Each row is followed by roughly how far along a hidden order it lies, from 0 to 12. A new part has a new order.
4; 4; 6; -2; -1; -7; 12; 0; -8; -3; -9; 3; 51; 1; -1; 12; -9; 14; -10; -13; -12; 6; -5; 4; -4; 13; 5
12
-2; 7; 7; 10; 7; -4; 4; -4; -4; 2; -3; 2; 39; 1; -1; 4; -7; 14; -1; -8; -10; 2; 1; 7; -1; 21; 2
11
2; 9; 9; 3; 2; -6; 11; -1; -8; 0; -5; 3; 47; 0; 0; 9; -13; 16; -7; -10; -13; 5; -3; 6; -4; 20; 4
12
2; 10; 8; 3; 4; -5; 11; -1; -7; 1; -6; 2; 47; 0; 0; 6; -15; 13; -5; -10; -14; 6; -1; 6; -6; 20; 3
11
2; -1; 3; -10; -2; -8; 10; -2; -5; 3; -9; 4; 30; 0; -1; 13; -21; 15; -10; -8; -16; 7; -6; 2; -5; 23; 5
11
0; 10; 6; 8; 8; -7; 8; -2; -7; 0; -4; 2; 51; 2; 0; 4; -13; 17; -2; -10; -11; 2; 0; 8; -2; 28; 3
12
2; 9; 7; 2; 2; -4; 10; -1; -7; 3; -5; 2; 44; 0; -1; 4; -10; 14; -4; -9; -13; 6; -1; 6; -4; 16; 3
10
7; 6; 2; -9; -4; -1; 6; 2; 1; 1; -2; 0; 4; -3; -1; 1; 1; -1; -7; -2; -2; 6; 0; -2; -2; 0; 0
0
-6; -4; 3; 1; 3; -6; 4; -5; -7; 2; -7; 3; 31; 3; 0; 10; -12; 17; -3; -8; -16; 1; -5; 3; -1; 31; 5
11
0; 4; 2; 2; 1; 1; 1; 1; 1; 1; -1; 0; 3; 0; 0; -2; 3; 2; 1; -1; -1; 0; 4; 1; 0; 0; -1
0
-1; 1; 5; 1; 3; -7; 7; -1; -10; -2; -7; 3; 57; 1; 1; 10; -13; 17; -3; -7; -11; 3; -4; 4; -3; 23; 4
11
-3; -2; 5; 1; 3; -7; 7; -1; -11; -4; -8; 3; 41; 2; 0; 12; -13; 19; -5; -11; -11; 2; -6; 6; -2; 24; 5
12
-1; 13; 10; 15; 11; -4; 6; -4; -5; 2; -2; 2; 62; 2; 0; 0; -11; 18; 0; -10; -12; 1; 4; 11; -1; 23; 2
12
5; 2; -1; -9; -3; -1; 6; 2; 0; 1; -2; 1; 1; -3; -1; 1; -2; 0; -4; -3; -1; 4; -1; -1; -2; 1; 0
0

New part:
3; 0; -4; -7; 5; -21; 8; 15; -3; -6; 1; 25; -3; -11; -6; -6; -3; 3; -3; 4; 0; -7; -1; -10; 18; -3; 6; 6; -14; 3; -2; -3; -8; -4; -1; 2; 63; 1; 0; -3; -1
12
0; 1; 0; 0; -1; -4; 1; 3; 0; 1; 1; 10; -1; -3; -5; -3; 4; 2; 0; 1; 2; -4; 6; -5; 1; -2; -2; 2; 1; 2; 6; 3; -1; 0; -2; 0; 31; 0; 1; 0; 1
5
1; -2; -6; -7; 2; -24; 6; 10; 1; 2; 2; 23; -3; -9; -4; -7; -8; 11; 2; 5; -4; -9; 4; -5; 13; -9; 3; 2; -6; 2; -1; -10; -4; 2; -1; 3; 49; 0; 3; -4; 2
10
5; 1; 0; -2; 3; -5; 0; 4; -1; -2; 0; 10; 0; -2; -5; -2; 3; 0; -1; 0; 7; -5; -3; -3; 4; -1; -1; 1; 2; -1; -3; -1; -1; -4; -1; 1; 14; -1; 1; 0; 0
5
-11; 3; 0; 6; -11; 13; -2; -10; 5; 7; 2; -15; -1; 9; 2; -3; 0; 6; 4; 4; -13; -2; 17; 3; -9; -1; -13; -2; 5; -1; 26; 14; 6; 9; -5; -3; -6; -1; 0; 2; 7
0
8; 0; -4; -9; 7; -19; 5; 13; -3; -2; 0; 28; -2; -10; -7; -6; -5; 2; -5; 3; 5; -6; -6; -8; 12; -4; 6; 5; -3; 2; -8; -11; -6; -5; 0; 3; 43; 1; 1; -3; -1
11
-7; 0; 0; 1; -6; 8; -2; -4; 2; 5; 1; -11; -2; 3; -2; -1; -2; 5; 2; 1; -7; -1; 11; 2; -4; -2; -6; -1; 5; 0; 11; 5; 4; 7; -3; -1; 1; -1; 0; 1; 4
2
-5; 1; 3; 6; -5; 14; -6; -7; 1; 2; 0; -20; 2; 6; 1; 1; 1; 0; 1; -2; -3; 0; 4; 6; -6; 3; -8; -2; 6; -3; 1; 8; 7; 2; -1; -2; -27; -1; -2; 4; 1
0
-1; -3; 1; -1; -1; 5; -5; -3; 0; 2; -1; -14; -1; -3; -2; 2; -1; 4; 3; -3; 1; -2; -1; 4; 0; -1; 0; 0; 6; -1; -19; -5; 5; -1; 1; 1; -28; -1; -1; 1; 0
3
2; 1; 1; 0; 2; -7; -2; 3; -1; -1; -1; 1; -2; -4; -6; -1; 9; 0; -1; 0; 6; -4; 2; -4; -3; -1; 0; 1; 3; 3; -2; 0; -1; -1; -2; -1; 19; 0; 0; 1; -1
5
-2; 1; -1; -2; -2; -3; 2; -1; 3; 4; 2; 4; 0; 4; -1; -5; -8; 4; 0; 3; -5; -4; 6; 1; 1; -3; -8; 0; 2; -3; 13; 0; 2; 3; -2; 1; 10; -1; 2; -1; 3
4
-5; 0; -1; 0; -4; 1; 0; -3; 3; 4; 1; -3; -2; 1; -2; -2; -5; 6; 2; 2; -4; -4; 9; 2; -2; -2; -7; 0; 4; 0; 12; 2; 3; 4; -3; 0; -1; -1; 2; -1; 4
3
